Below are the code and all the weights of a small trained network. Each question names an input and a class and asks about switching units off, where a switched-off unit gives its printed mean instead of its output.

import numpy as np


def w(rows, s, z=0):
    codes = np.array(rows[::2]) - 128.0
    scale = np.full(codes.shape[1], s)
    scale[-1] = z or s
    return codes * scale


def f(y):
    return np.maximum(y, 0)


def log_softmax(a):
    a = a - a.max(-1, keepdims=True)
    return a - np.log(np.exp(a).sum(-1, keepdims=True))


def net(x, mask):
    res = np.array(x, float).reshape(1, 8) / 4 @ E
    y = f(res @ A[0][:, :-1].T + A[0][:, -1])
    res = res + np.where(mask, y, B[0][:, -1]) @ B[0][:, :-1]
    return log_softmax(res[-1] @ U[:, :-1].T + U[:, -1])


A, B = {}, {}
E = w([
[74,3,192],'x0',
[97,158,130],'x1',
[137,127,127],'x2',
[243,104,227],'x3',
[121,135,126],'x4',
[117,135,127],'x5',
[26,214,165],'x6',
[132,121,124],'x7',
],0.0063)
A[0] = w([
[118,141,140,247],'neuron 0',
[131,135,238,137],'neuron 1',
[90,153,191,81],'neuron 2',
[198,70,78,113],'neuron 3',
[68,122,51,81],'neuron 4',
[73,211,80,216],'neuron 5',
[117,115,26,185],'neuron 6',
[159,91,121,182],'neuron 7',
[100,246,228,96],'neuron 8',
[53,53,59,96],'neuron 9',
[141,142,130,255],'neuron 10',
[126,168,48,64],'neuron 11',
[73,27,151,108],'neuron 12',
],0.012,0.0044)
B[0] = w([
[105,40,48,202],'neuron 0',
[253,183,68,206],'neuron 1',
[98,127,172,166],'neuron 2',
[44,189,182,199],'neuron 3',
[190,145,197,191],'neuron 4',
[190,88,88,255],'neuron 5',
[124,82,190,204],'neuron 6',
[18,162,114,186],'neuron 7',
[70,121,141,227],'neuron 8',
[206,180,150,202],'neuron 9',
[2,33,83,207],'neuron 10',
[154,202,177,176],'neuron 11',
[182,213,59,214],'neuron 12',
],0.0065,0.0073)
U = w([
[189,169,86,176],'0',
[152,34,51,204],'1',
[124,70,136,207],'2',
[122,46,129,173],'3',
[228,187,175,3],'4',
[107,1,108,115],'5',
[119,67,112,50],'6',
[70,98,194,40],'7',
],0.011,0.0035)

Each question gives the input, the list of numbers given to net, and the class t.
The units are the neurons (one row each of A and B). Each row of codes is followed by its name. A weight is (code - 128) times the scale printed after its matrix; where a second scale follows, it is the last column's (A, B and U).
mask holds one flag per neuron, in row order. A switched-off neuron (its flag False) gives its mean, the last column of its row in B, instead of its output. The means were averaged over made-up inputs and are rounded, as every weight is.
A unit's drop is (log p(t) with every unit on - log p(t) with that unit switched off) / (log p(t) with every unit on - log p(t) with every unit switched off).
The circuit of an input: a set's keep is (log p(t) with only the set's units on - log p(t) with every unit switched off) / (log p(t) with every unit on - log p(t) with every unit switched off). Starting from the 12 units with the biggest drops (on a tie, the unit counted first), units are removed one at a time, each time the one whose removal leaves the highest keep (on an exact tie, the one counted first), for as long as the keep stays at least 0.8.
units of the circuit, in order: the units of the circuit, biggest drop first
unit that matters most: the unit with the biggest drop
top k neurons: the k neurons with the biggest drops, biggest first
drop of u: that unit's drop, to one decimal
input [6,-8,-3,-8,-1,-7,-1,2], class 4: units of the circuit, in order : neuron 9; neuron 12; neuron 4
input [6,-1,3,7,-4,1,1,7], class 4: unit that matters most : neuron 1
input [7,3,7,7,-2,5,-2,-4], class 0: units of the circuit, in order : neuron 1; neuron 12
input [-4,5,2,-8,7,5,-2,2], class 4: units of the circuit, in order : neuron 11; neuron 4
input [8,2,2,5,6,-5,-4,-3], class 0: units of the circuit, in order : neuron 12; neuron 1
input [6,5,-1,-7,2,-6,-5,-7], class 4: units of the circuit, in order : neuron 9; neuron 12; neuron 4
input [8,7,-2,-6,0,2,5,-1], class 0: units of the circuit, in order : neuron 12; neuron 9
input [4,6,6,-8,-3,-3,-7,1], class 4: units of the circuit, in order : neuron 9; neuron 4; neuron 10
input [0,-5,-6,-8,-3,-7,-8,2], class 4: units of the circuit, in order : neuron 9; neuron 4; neuron 0
input [6,-5,2,-7,2,-5,-6,6], class 4: top 2 neurons : neuron 9; neuron 12
input [8,-2,2,4,-3,-6,7,-1], class 0: top 2 neurons : neuron 1; neuron 12
input [-1,-2,2,-8,3,-5,-2,7], class 4: top 3 neurons : neuron 9; neuron 4; neuron 11
input [8,-4,-5,-6,6,7,1,1], class 0: top 2 neurons : neuron 12; neuron 9
input [-7,0,-1,0,-8,8,-7,-7], class 2: drop of neuron 12 : 0.2
input [-3,-5,7,-8,-4,-7,2,2], class 4: drop of neuron 8 : 0.1
input [8,-3,-6,-3,-8,-5,3,-7], class 0: drop of neuron 1 : 0.0
